Here is a tiny trained network, its code and every weight. The questions are about switching its units off for an input and a class, where a switched-off unit gives its printed mean instead of its output.

import numpy as np


def w(rows, s, z=0):
    codes = np.array(rows[::2]) - 128.0
    scale = np.full(codes.shape[1], s)
    scale[-1] = z or s
    return codes * scale


def f(y):
    return y / 2 * (1 + np.tanh(0.7978845608 * (y + 0.044715 * y**3)))


def log_softmax(a):
    a = a - a.max(-1, keepdims=True)
    return a - np.log(np.exp(a).sum(-1, keepdims=True))


def net(x, mask):
    res = np.array(x, float).reshape(1, 2) / 4 @ E
    y = f(res @ A[0][:, :-1].T + A[0][:, -1])
    res = res + np.where(mask, y, B[0][:, -1]) @ B[0][:, :-1]
    return log_softmax(res[-1] @ U[:, :-1].T + U[:, -1])


A, B = {}, {}
E = w([
[113,46,61,126,31,109,183,62],'x0',
[11,69,150,167,74,254,61,153],'x1',
],0.0092)
A[0] = w([
[147,55,34,130,63,112,185,48,87],'n0',
[195,145,131,100,170,109,167,93,92],'n1',
[85,123,152,169,101,194,93,122,118],'n2',
[173,172,54,147,154,49,170,106,207],'n3',
[70,83,135,174,122,179,78,193,107],'n4',
[171,147,149,98,135,70,130,93,131],'n5',
[158,159,174,149,231,135,47,175,93],'n6',
[140,151,129,129,149,122,124,123,255],'n7',
[168,183,218,139,254,164,96,210,126],'n8',
[176,169,101,58,158,103,168,117,88],'n9',
],0.0077,0.0098)
B[0] = w([
[79,56,221,235,177,1,105,67,189],'n0',
[95,139,85,167,189,119,216,193,173],'n1',
[89,158,74,106,143,141,202,192,191],'n2',
[81,125,72,83,90,111,132,122,252],'n3',
[8,147,77,123,146,159,187,196,204],'n4',
[97,147,90,124,129,117,145,175,179],'n5',
[124,65,204,214,158,84,86,79,203],'n6',
[133,102,117,62,16,140,70,139,247],'n7',
[85,72,146,157,103,71,77,102,254],'n8',
[35,137,81,188,251,135,238,209,176],'n9',
],0.0086,0.0098)
U = w([
[120,44,169,216,157,88,101,99,115],'0',
[89,159,57,108,170,137,187,223,95],'1',
[171,133,107,6,45,152,65,118,255],'2',
[176,155,150,150,182,139,148,149,81],'3',
[168,165,157,141,196,144,147,117,73],'4',
],0.011,0.0072)

Each question gives the input, the list of numbers given to net, and the class t.
The units are the neurons (one row each of A and B). Each row of codes is followed by its name. A weight is (code - 128) times the scale printed after its matrix; where a second scale follows, it is the last column's (A, B and U).
mask holds one flag per neuron, in row order. A switched-off neuron (its flag False) gives its mean, the last column of its row in B, instead of its output. The means were averaged over made-up inputs and are rounded, as every weight is.
A unit's drop is (log p(t) with every unit on - log p(t) with that unit switched off) / (log p(t) with every unit on - log p(t) with every unit switched off).
The circuit of an input: a set's keep is (log p(t) with only the set's units on - log p(t) with every unit switched off) / (log p(t) with every unit on - log p(t) with every unit switched off). Starting from all 10 units, units are removed one at a time, each time the one whose removal leaves the highest keep (on an exact tie, the one counted first), for as long as the keep stays at least 0.8.
circuit, biggest first: the units of the circuit, biggest drop first
unit that matters most: the unit with the biggest drop
top k neurons: the k neurons with the biggest drops, biggest first
drop when u is switched off: that unit's drop, to one decimal
input [6,7], class 1: top neuron	n2
input [3,-3], class 2: circuit, biggest first	n6, n4
input [3,2], class 2: circuit, biggest first	n6, n9
input [-2,3], class 2: circuit, biggest first	n9, n0
input [-5,-1], class 0: top 2 neurons	n6, n8
input [-5,-5], class 0: top 3 neurons	n6, n8, n4
input [-4,-2], class 0: top 3 neurons	n6, n8, n2
input [3,3], class 2: circuit, biggest first	n9, n6
input [-3,-1], class 2: top 2 neurons	n0, n9
input [1,-3], class 2: top 2 neurons	n4, n2
input [-5,8], class 1: top 2 neurons	n4, n2
input [-8,-7], class 0: top 2 neurons	n6, n8
input [-7,-6], class 0: top 2 neurons	n6, n8
input [-2,-2], class 2: unit that matters most	n0
input [1,3], class 2: top 2 neurons	n9, n1
input [2,2], class 2: top 2 neurons	n9, n6
input [2,4], class 1: drop when n4 is switched off	0.3
input [-4,8], class 1: drop when n3 is switched off	0.0
input [5,7], class 1: drop when n6 is switched off	0.1
input [0,4], class 1: unit that matters most	n4
